Where the symbols take the items:
φ: z136->z676, z668->z941, z259->z884, z695->z47, z735->z795, z588->z148, z198->z219, z125->z108, z707->z588, z355->z348, z305->z681, z368->z992, z913->z707, z709->z423, z831->z224, z360->z366, z521->z360, z366->z627, z941->z656, z795->z687, z15->z831, z676->z305, z906->z929, z652->z409, z108->z638, z236->z368, z261->z452, z761->z668, z348->z985, z416->z125, z409->z774, z400->z906, z382->z196, z383->z355, z224->z716, z141->z993, z452->z198, z196->z259, z249->z236, z47->z709, z993->z262, z929->z958, z636->z141, z687->z649, z774->z780
σ: z884->z638, z259->z108, z423->z219, z695->z261, z735->z15, z588->z305, z198->z993, z125->z668, z707->z676, z355->z707, z148->z681, z913->z136, z709->z198, z716->z992, z831->z236, z985->z148, z649->z716, z360->z409, z521->z652, z366->z774, z780->z958, z795->z831, z15->z249, z652->z400, z108->z941, z219->z262, z261->z636, z348->z588, z416->z761, z409->z906, z382->z416, z383->z913, z224->z368, z452->z141, z638->z656, z196->z125, z627->z780, z47->z452, z687->z224, z774->z929
λ: z958->z929, z884->z259, z668->z761, z259->z196, z423->z709, z588->z707, z198->z452, z125->z416, z681->z305, z707->z913, z355->z383, z305->z676, z368->z236, z148->z588, z709->z47, z716->z224, z831->z15, z985->z348, z649->z687, z360->z521, z366->z360, z941->z668, z780->z774, z795->z735, z676->z136, z906->z400, z108->z125, z236->z249, z219->z198, z348->z355, z409->z652, z224->z831, z141->z636, z992->z368, z452->z261, z638->z108, z196->z382, z627->z366, z656->z941, z262->z993, z47->z695, z993->z141, z929->z906, z687->z795, z774->z409
κ: z958->z681, z884->z423, z668->z141, z259->z709, z423->z627, z695->z521, z735->z382, z198->z774, z125->z452, z368->z941, z709->z366, z716->z638, z831->z125, z649->z884, z360->z355, z521->z383, z366->z348, z941->z993, z780->z148, z795->z196, z15->z416, z906->z676, z652->z913, z108->z198, z236->z668, z219->z780, z261->z652, z761->z636, z416->z261, z409->z707, z400->z136, z382->z695, z224->z108, z141->z906, z992->z656, z452->z409, z638->z219, z196->z47, z627->z985, z249->z761, z656->z262, z262->z958, z47->z360, z993->z929, z929->z305, z636->z400, z687->z259, z774->z588
ε: z958->z780, z136->z913, z668->z125, z588->z348, z198->z709, z125->z196, z681->z148, z707->z355, z305->z588, z368->z224, z148->z985, z913->z383, z716->z649, z831->z795, z941->z108, z780->z627, z15->z735, z676->z707, z906->z409, z652->z521, z108->z259, z236->z831, z219->z423, z261->z695, z761->z416, z416->z382, z409->z360, z400->z652, z224->z687, z141->z452, z992->z716, z452->z47, z638->z884, z249->z15, z656->z638, z262->z219, z993->z198, z929->z774, z636->z261, z774->z366
τ: z958->z262, z884->z649, z136->z400, z668->z236, z259->z687, z423->z884, z695->z382, z588->z774, z198->z108, z125->z831, z681->z958, z707->z409, z355->z360, z305->z929, z148->z780, z913->z652, z709->z259, z985->z627, z360->z47, z521->z695, z366->z709, z941->z368, z780->z219, z676->z906, z906->z141, z652->z261, z108->z224, z219->z638, z261->z416, z761->z249, z348->z366, z416->z15, z409->z452, z400->z636, z382->z735, z383->z521, z141->z668, z452->z125, z638->z716, z196->z795, z627->z423, z656->z992, z262->z656, z47->z196, z993->z941, z929->z993, z636->z761, z774->z198

The rows follow the links: the fewer symbols apart two items are, the more alike their rows tend to be.

Each row is also shifted at random along 3 hidden directions that mean nothing.

Some items, each with a row of numbers:
z929 -100,-1,4,-13,-29,23,50,-7,7,-32,-31,-9,8,-33,-39,-31,-15,61,-37,16,7,5,-22,2,-52,2,-38,-8,18,-19,-14,3,-4,-3,36,0,-17,-10,-32,-10,36
z992 -35,-6,45,-31,4,18,4,57,8,30,-19,30,34,-44,1,0,13,-20,-53,-23,13,16,7,6,-7,50,-26,-8,26,-24,-54,-1,23,-32,-16,-55,30,-21,-63,-22,-9
z687 63,15,47,-41,20,-25,18,32,-2,28,23,-9,7,-24,-10,63,-40,-6,18,-45,14,-21,12,5,49,10,-19,17,-2,28,-25,2,14,-27,-48,-23,40,-7,-7,-21,4
z681 -47,6,-6,-3,9,4,33,6,27,-21,-13,-10,-5,-78,-32,-12,-29,42,-48,-45,46,29,-11,-3,-47,13,-12,14,12,5,-30,9,25,-52,43,21,-14,12,-30,-18,3
z355 168,31,-27,8,-25,-23,-27,-60,-37,-38,-15,9,-3,-18,-35,28,-15,20,52,-25,34,-51,0,-6,18,-23,27,13,-18,46,8,-10,-11,-23,40,-35,-26,10,-24,-28,33
z259 -41,21,31,-31,36,-16,90,36,9,25,73,-84,-25,-9,-14,56,-57,34,21,-32,0,12,-6,-5,1,-28,-48,27,41,11,-14,-3,26,-13,-65,57,25,-3,30,4,14
z735 -46,-11,19,4,-6,-44,25,19,-7,47,51,-36,16,5,18,33,-39,-10,54,17,-66,-33,-26,59,40,11,34,6,-26,-30,-5,0,-33,-4,-23,-77,1,-36,70,38,51
z636 -5,0,-43,25,-34,11,9,0,-29,13,-13,-4,16,25,12,-64,29,-22,26,34,-41,-29,-7,38,-4,-25,-26,-22,26,-49,-15,-3,-70,22,16,-15,-18,1,12,14,28
z958 48,14,-32,-4,-3,31,-42,-1,-18,-20,-59,54,1,-24,-16,-46,60,-10,-45,-37,72,13,54,-43,-21,12,-24,-5,23,14,-34,-14,13,-33,35,16,-8,43,-109,-62,-52
z521 -83,8,-38,11,-33,-30,-33,-45,-39,-1,8,10,4,40,14,10,5,-11,65,11,-21,-48,3,23,30,-29,55,14,-23,-12,25,-12,-36,15,34,-42,-27,-4,23,14,13
z695 -20,15,-34,43,7,-28,-15,-28,-35,4,9,-39,-19,50,3,-6,11,-19,65,8,-25,-34,18,6,43,-70,11,-1,8,-2,24,-5,-41,2,-6,41,-15,34,27,15,-1
z941 77,14,24,-2,30,42,45,59,10,11,-11,-19,-5,-27,-24,-39,11,-5,-40,15,6,21,9,-3,-15,-20,-86,-20,64,-4,-48,5,1,-12,-33,56,27,17,-33,-28,-10
z47 53,27,-11,-2,3,-12,54,-29,-34,-7,47,-75,-53,38,-17,21,-33,38,66,-6,-5,-26,3,-6,29,-67,-32,30,30,9,24,-18,-18,3,-15,74,5,28,18,-11,17
z108 42,-9,59,-46,0,16,-3,19,28,16,26,32,12,37,29,10,9,-12,-31,25,-14,21,-3,-11,-4,38,-12,-5,-13,-6,33,-4,36,58,-51,-16,41,-20,-2,-1,-25
z423 -40,16,11,-56,4,9,-28,9,-47,28,0,15,-5,20,26,27,27,-10,-8,-60,53,-1,61,-53,24,15,5,30,13,12,8,-29,39,-17,0,2,33,23,-68,-53,-46
z366 -98,21,19,-49,-34,-29,12,-49,-30,-20,12,-7,-5,11,-12,47,-27,36,34,-37,24,-34,6,-24,12,12,11,31,-4,30,23,-20,34,3,33,-32,1,8,-31,-28,17
z452 -64,-20,5,25,17,11,9,-21,38,-16,19,-26,-34,43,18,-16,12,1,4,48,-30,27,-13,-15,-23,-20,-9,-16,-23,-3,57,13,5,58,-25,71,-2,3,69,44,-15
z382 110,14,7,-14,-32,-31,32,-1,-53,31,42,-45,11,47,10,21,-20,-3,74,13,-59,-42,-7,51,39,-12,13,16,16,-39,4,-22,-48,17,0,-46,5,-17,52,23,40
z780 12,-8,12,-53,-34,-8,29,-10,21,8,2,7,5,-4,10,3,-18,57,-50,-40,12,39,-17,-32,-52,70,13,24,-19,-24,39,-28,57,19,50,-21,4,-21,-20,2,-9
z906 13,12,-45,71,6,41,37,-41,18,-63,-37,-52,-40,-39,-44,-69,-14,33,-4,35,6,1,-31,-6,-51,-70,-48,-19,53,10,-35,22,-47,-27,24,105,-39,34,7,17,18
z360 93,32,-29,-1,-36,-25,2,-69,-43,-34,0,-1,-25,31,-13,32,-7,18,60,-17,8,-51,19,-19,32,-34,16,19,-10,31,23,-14,-21,-3,25,-9,-14,30,-13,-25,12
z638 4,-9,45,-65,-3,15,-5,37,17,38,8,31,13,21,35,1,25,-7,-56,-28,8,33,17,-31,-11,62,6,1,-15,-17,11,-17,55,24,-16,-29,39,-14,-31,-19,-39
z196 7,10,38,-39,-8,-29,-2,-2,-45,27,26,2,4,52,12,56,-3,-32,68,9,-38,-48,21,28,74,-9,-8,12,-5,15,9,-22,0,4,-47,-52,30,-13,10,-13,12
z305 101,-5,-3,0,-28,9,51,-19,15,-40,-38,-19,-2,-61,-48,-21,-37,68,-32,-14,25,-4,-34,1,-57,22,-31,-2,14,3,-36,10,-1,-38,63,-12,-23,-17,-27,-22,32

Complete each set of four: the symbols that take the first to the second take the third to the fourth, perhaps in another order.
Answer with the item's name.
84,-7,33,-34,25,15,21,32,28,30,28,-14,-4,-3,14,10,2,1,-54,-20,20,57,7,-30,-39,36,-23,11,5,-9,6,-4,61,10,-22,34,40,0,-16,-15,-42
: 48,21,19,-56,-3,5,-16,1,-61,19,-14,40,-1,21,16,25,40,-3,-8,-70,60,-14,51,-45,21,17,-7,30,15,13,12,-39,47,-10,5,-21,33,35,-88,-59,-46
:: -32,3,43,-12,7,31,-24,58,3,3,-13,51,38,-46,-13,2,13,-41,-31,13,-8,-6,3,24,27,29,-36,-40,12,2,-69,8,-6,-17,-33,-53,26,-23,-35,-30,-1
: z108

-8,0,-18,30,-28,7,25,-39,22,-43,-38,5,21,-48,-32,-32,-29,37,-8,21,-13,-17,-37,27,-39,3,-14,-18,-10,0,-27,16,-39,-15,38,-14,-49,-10,-2,4,54
: 21,14,-24,26,-24,38,16,-4,-16,-27,-24,16,7,10,-11,-65,35,2,1,50,-14,-18,9,10,-13,-33,-66,-27,57,-29,-19,-5,-33,18,-8,22,-21,13,-28,-21,2
:: -36,-8,-20,11,66,49,-35,10,38,7,-3,-11,-54,4,11,-6,30,-7,-59,-23,66,73,30,-88,-30,-27,-9,2,9,30,23,11,61,-3,-39,137,18,58,-18,-8,-84
: z716

-40,27,26,-46,-23,-19,53,-7,-33,2,34,-57,-30,31,-3,39,-36,44,26,-36,9,-14,6,-25,15,-6,-26,40,30,18,21,-24,34,5,-6,20,17,15,-15,-20,1
: -112,19,11,-50,6,-13,29,16,-9,33,22,-39,-20,4,7,23,-14,23,-16,-51,29,12,26,-41,5,8,-9,33,25,-2,7,-20,45,-17,-4,25,16,20,-29,-14,-23
:: 93,15,-15,16,-22,1,52,25,-14,20,10,-21,19,12,0,-44,-4,6,11,34,-69,-15,-25,65,-7,-20,-40,-26,41,-53,-33,-4,-55,3,0,-22,-19,-38,27,20,38
: z668

-43,26,8,-33,-34,-35,47,-34,-41,0,40,-46,-12,57,-3,34,-29,23,85,-2,-31,-40,4,19,40,-22,4,20,7,5,31,-21,-2,33,-2,-9,13,-10,26,0,21
: -20,13,-27,2,-32,-41,21,-13,-48,17,28,-40,-16,49,12,8,-8,12,73,14,-42,-48,-4,39,34,-24,20,15,7,-26,23,-14,-38,14,17,-7,-11,-1,36,25,17
:: -30,6,48,-53,24,-18,40,42,4,52,42,-43,5,-35,6,59,-48,20,-10,-48,17,28,7,1,18,27,-8,31,22,3,-22,-9,47,-36,-12,-18,27,-18,-17,-3,1
: z687

124,5,23,12,3,10,23,48,7,8,-5,6,28,-43,-30,-27,0,-15,-6,31,-31,-10,-15,52,9,-6,-51,-38,18,-11,-62,27,-38,-21,-22,-19,4,-30,3,4,39
: 31,-24,40,-8,23,-4,-14,18,41,11,27,31,11,0,23,31,-5,-20,-15,41,-53,17,-33,20,18,25,24,-18,-29,-3,13,23,6,33,-52,-41,15,-42,58,38,12
:: -32,5,33,9,-11,23,19,39,-8,2,1,11,26,6,-7,-34,29,-36,0,44,-42,-15,-17,40,12,-7,-60,-26,32,-23,-44,5,-35,12,-45,-24,20,-18,-15,6,25
: z125

14,-8,-9,34,29,-35,-18,12,-30,26,27,-18,-9,0,10,32,-1,-45,61,12,-29,-42,9,31,62,-38,35,-9,-10,-8,-7,10,-35,-18,-34,-12,1,3,50,21,2
: 23,-17,-15,43,34,7,-62,7,16,19,0,31,15,17,35,-2,38,-64,19,41,-27,-2,-2,29,37,-13,39,-30,-41,-12,13,18,-25,17,-28,-6,-1,1,46,25,-5
:: -61,7,-1,-37,-7,-11,29,-11,-13,17,4,-30,-21,-12,-8,32,-35,41,-2,-61,50,12,12,-31,-24,12,-1,31,10,22,1,-11,41,-27,25,16,11,32,-28,-18,-14
: z780

68,17,-48,39,-10,-29,0,-40,-31,-13,10,-38,-19,9,6,-10,3,12,60,7,-1,-43,-6,2,18,-66,18,14,3,4,9,1,-42,-8,31,28,-33,30,22,10,9
: -51,-15,1,32,0,-16,-22,14,11,25,22,-5,8,55,26,-11,16,-34,15,59,-57,7,-25,23,25,-4,29,-24,-23,-36,33,-8,-35,44,-31,-16,3,-18,68,45,-5
:: 39,-6,-63,65,-6,4,-81,-42,-4,-18,-31,31,2,43,17,-27,52,-39,21,26,14,-13,21,-22,14,-37,50,-16,-35,10,48,-1,-36,27,9,20,-32,27,25,12,-26
: z761

99,-21,39,-18,-1,3,-39,23,18,17,18,55,30,25,13,21,3,-35,-5,36,-46,-5,-9,23,26,45,20,-17,-50,-16,24,3,-6,41,-31,-83,21,-40,36,19,7
: -45,23,45,-35,33,-14,33,30,-7,25,45,-54,-21,6,6,56,-24,3,21,-21,1,-17,17,-21,24,-13,-29,29,27,18,-16,-1,25,-20,-44,32,38,7,8,-10,-1
:: 17,-21,65,-31,10,-2,-29,34,39,14,16,45,15,8,26,31,-6,-34,-34,21,-26,17,-14,7,6,38,2,-8,-39,9,9,19,31,19,-50,-44,39,-45,23,10,-2
: z884

-37,7,24,17,65,-22,16,16,8,17,49,-61,-8,-21,-19,45,-63,-23,41,9,-7,-17,-14,26,49,-40,-4,4,-6,26,-23,24,-16,-34,-72,34,13,-3,57,21,24
: 185,-13,25,-41,36,3,60,44,41,33,34,-37,-7,-38,-5,15,-37,33,-65,-28,7,62,-15,-18,-36,35,-18,17,18,-1,-15,10,58,-7,-15,31,28,-14,8,3,-14
:: 105,-19,-44,61,1,-18,-20,-51,19,-17,-18,-13,-30,-10,2,-6,-18,6,15,33,-2,16,-24,-10,-23,-31,42,-13,-22,1,26,25,-41,0,26,37,-51,8,59,40,15
: z305

-61,-11,49,-30,15,12,15,65,12,19,-2,32,44,-46,-18,-3,1,-19,-41,2,-28,2,-18,39,6,39,-49,-24,7,-9,-57,11,-7,-15,-24,-70,29,-43,-23,-15,24
: -84,-36,34,27,44,-2,-11,26,68,7,37,-6,2,-7,16,16,-34,-21,-10,54,-36,18,-37,9,14,1,5,-20,-43,7,9,35,7,20,-71,17,14,-35,91,58,5
:: -11,-18,4,11,-28,-18,-44,-51,31,-43,-19,36,24,12,-4,9,-9,10,8,19,-15,-10,-28,10,-9,30,50,-6,-79,12,48,10,-3,35,45,-74,-24,-31,35,24,15
: z383

-124,2,3,-12,-9,3,44,7,4,5,-21,-5,1,-30,-15,-15,-4,41,-53,-31,26,26,-3,-8,-33,29,-26,9,22,-15,-20,-4,33,-7,26,3,1,-8,-48,-14,-2
: 34,-18,36,-60,7,12,36,42,25,32,24,-15,5,1,28,4,-13,25,-60,-28,0,45,-1,-16,-28,53,-26,13,8,-10,1,-6,57,17,-5,-1,34,-11,-4,1,-18
:: -11,-16,-32,26,-17,-7,-34,-23,-4,4,18,14,5,61,30,-10,35,-28,17,53,-49,-7,-6,15,7,-8,37,-23,-32,-31,45,-15,-35,52,6,-9,-14,-13,43,37,-2
: z735

82,-19,60,-40,19,4,-50,35,20,13,1,71,29,3,25,27,25,-40,-33,1,8,9,0,-6,24,47,8,-16,-38,5,17,5,34,32,-39,-59,46,-33,-6,-13,-24
: 120,-25,24,8,19,-2,-21,19,40,4,14,14,11,5,5,14,-4,-26,-5,43,-39,13,-18,14,19,13,12,-19,-37,1,6,25,-11,22,-46,-17,11,-34,40,29,1
:: -42,-14,30,-28,6,22,-11,-17,32,-13,5,7,-18,56,34,0,19,6,-43,24,1,36,4,-34,-29,20,-21,-9,-29,8,61,6,42,56,-24,43,30,10,9,-2,-35
: z452

-87,38,34,-67,-37,-5,15,-3,-58,11,12,-10,-4,54,11,52,-13,7,36,-27,21,-27,31,-10,35,6,-9,43,10,18,18,-30,25,29,0,-38,19,6,-37,-45,-15
: 8,11,36,-49,17,-14,47,34,-10,35,38,-52,-12,-15,5,32,-36,27,-20,-38,25,14,17,-18,-2,9,-12,40,35,5,-16,-8,46,-19,-17,26,35,10,-20,-16,-21
:: -119,-25,12,-6,-58,-16,-61,-61,-2,-25,-11,82,36,71,28,4,27,0,15,39,-29,-19,-7,-5,3,47,41,-24,-77,2,72,-27,-5,72,25,-85,-22,-41,28,14,1
: z198

15,-26,-13,33,3,-15,-53,-58,31,-46,-19,29,-6,3,-5,1,-5,6,10,25,7,1,-27,-11,-23,11,55,-2,-59,29,41,11,-4,25,23,-5,-33,-8,32,25,5
: -22,-15,-2,-9,-26,5,36,-15,27,-41,-28,-5,12,-66,-49,-20,-40,57,-35,-1,12,1,-33,22,-40,34,-29,5,-6,-4,-34,20,-6,-28,51,-38,-16,-33,-24,10,51
:: 7,-24,22,19,27,24,-58,7,15,-1,11,26,9,59,31,-6,43,-59,-2,53,-19,5,4,-14,20,-6,1,-26,-32,12,35,16,2,47,-51,0,35,-4,35,23,-35
: z941

-55,17,-35,22,0,-27,-36,-61,-36,-27,-10,12,-11,28,-12,39,4,-7,72,-9,17,-46,16,-9,38,-34,23,20,-16,32,33,-14,-15,-4,24,3,-25,20,-8,-18,1
: -80,3,-1,15,-24,27,31,6,-12,-25,-32,-2,16,12,-12,-58,24,-1,17,37,-36,-17,-6,27,-6,-24,-59,-28,36,-27,-21,-6,-37,29,-1,12,-11,4,-4,-2,22
:: 1,23,8,-43,-29,-14,-78,-54,-60,-31,-57,89,18,-5,-12,55,28,-18,28,-57,54,-49,47,-34,50,28,47,27,-49,50,16,-22,14,-15,47,-87,-13,-4,-78,-67,-5
: z929

-76,1,-15,10,9,-43,13,-58,0,-37,14,-33,-14,-22,-21,53,-54,40,52,-3,-3,-30,-22,17,17,-17,49,26,-35,32,17,3,-16,-27,30,-20,-31,-12,34,16,36
: -29,-18,-31,48,-20,-8,-62,-47,5,-16,-22,37,5,5,5,-1,18,-19,13,31,-19,-2,-9,24,9,7,71,-11,-46,-2,32,12,-26,16,31,-49,-34,-10,39,31,5
:: -21,5,-12,-11,27,-11,-7,-9,10,4,-9,-24,-24,-34,-13,35,-29,28,-22,-45,67,8,14,-40,-11,-18,16,33,5,41,-11,-4,49,-56,24,43,-10,35,-35,-23,-15
: z588

-53,25,-9,12,44,7,-18,-13,-24,-23,15,-46,-58,26,-10,24,-3,-5,28,-36,56,-6,57,-63,28,-64,-35,17,35,53,4,-1,28,-21,-34,117,22,61,-31,-22,-38
: 87,-11,-51,67,8,14,-43,-28,4,-4,3,-5,-28,55,27,-40,47,-32,27,42,-15,17,-1,0,1,-45,15,-16,-4,5,48,9,-35,32,-11,60,-25,32,44,19,-26
:: -72,-14,9,-7,-10,14,-74,-48,9,-37,-33,77,-3,37,17,0,30,-4,-29,18,35,4,15,-59,-27,30,21,-8,-52,26,66,-9,46,41,18,-14,-12,5,-15,-8,-37
: z400

-38,-23,51,-44,27,-5,-2,49,31,40,17,7,16,-22,20,29,-20,-2,-56,-15,7,46,-11,-9,-10,56,12,4,-18,-11,6,9,55,-1,-18,-32,28,-19,6,7,-18
: -16,-22,42,-12,49,20,-68,44,43,17,0,69,22,-12,20,26,33,-67,-35,16,2,15,12,-8,20,31,10,-26,-45,31,-8,24,37,17,-67,-22,43,-12,8,0,-37
:: -138,8,10,-11,-1,48,40,27,15,-10,-7,-18,4,-19,-13,-39,2,16,-39,11,2,18,-14,5,-44,-8,-72,-14,57,-14,-21,-1,0,10,-18,44,11,0,-34,-8,-5
: z141

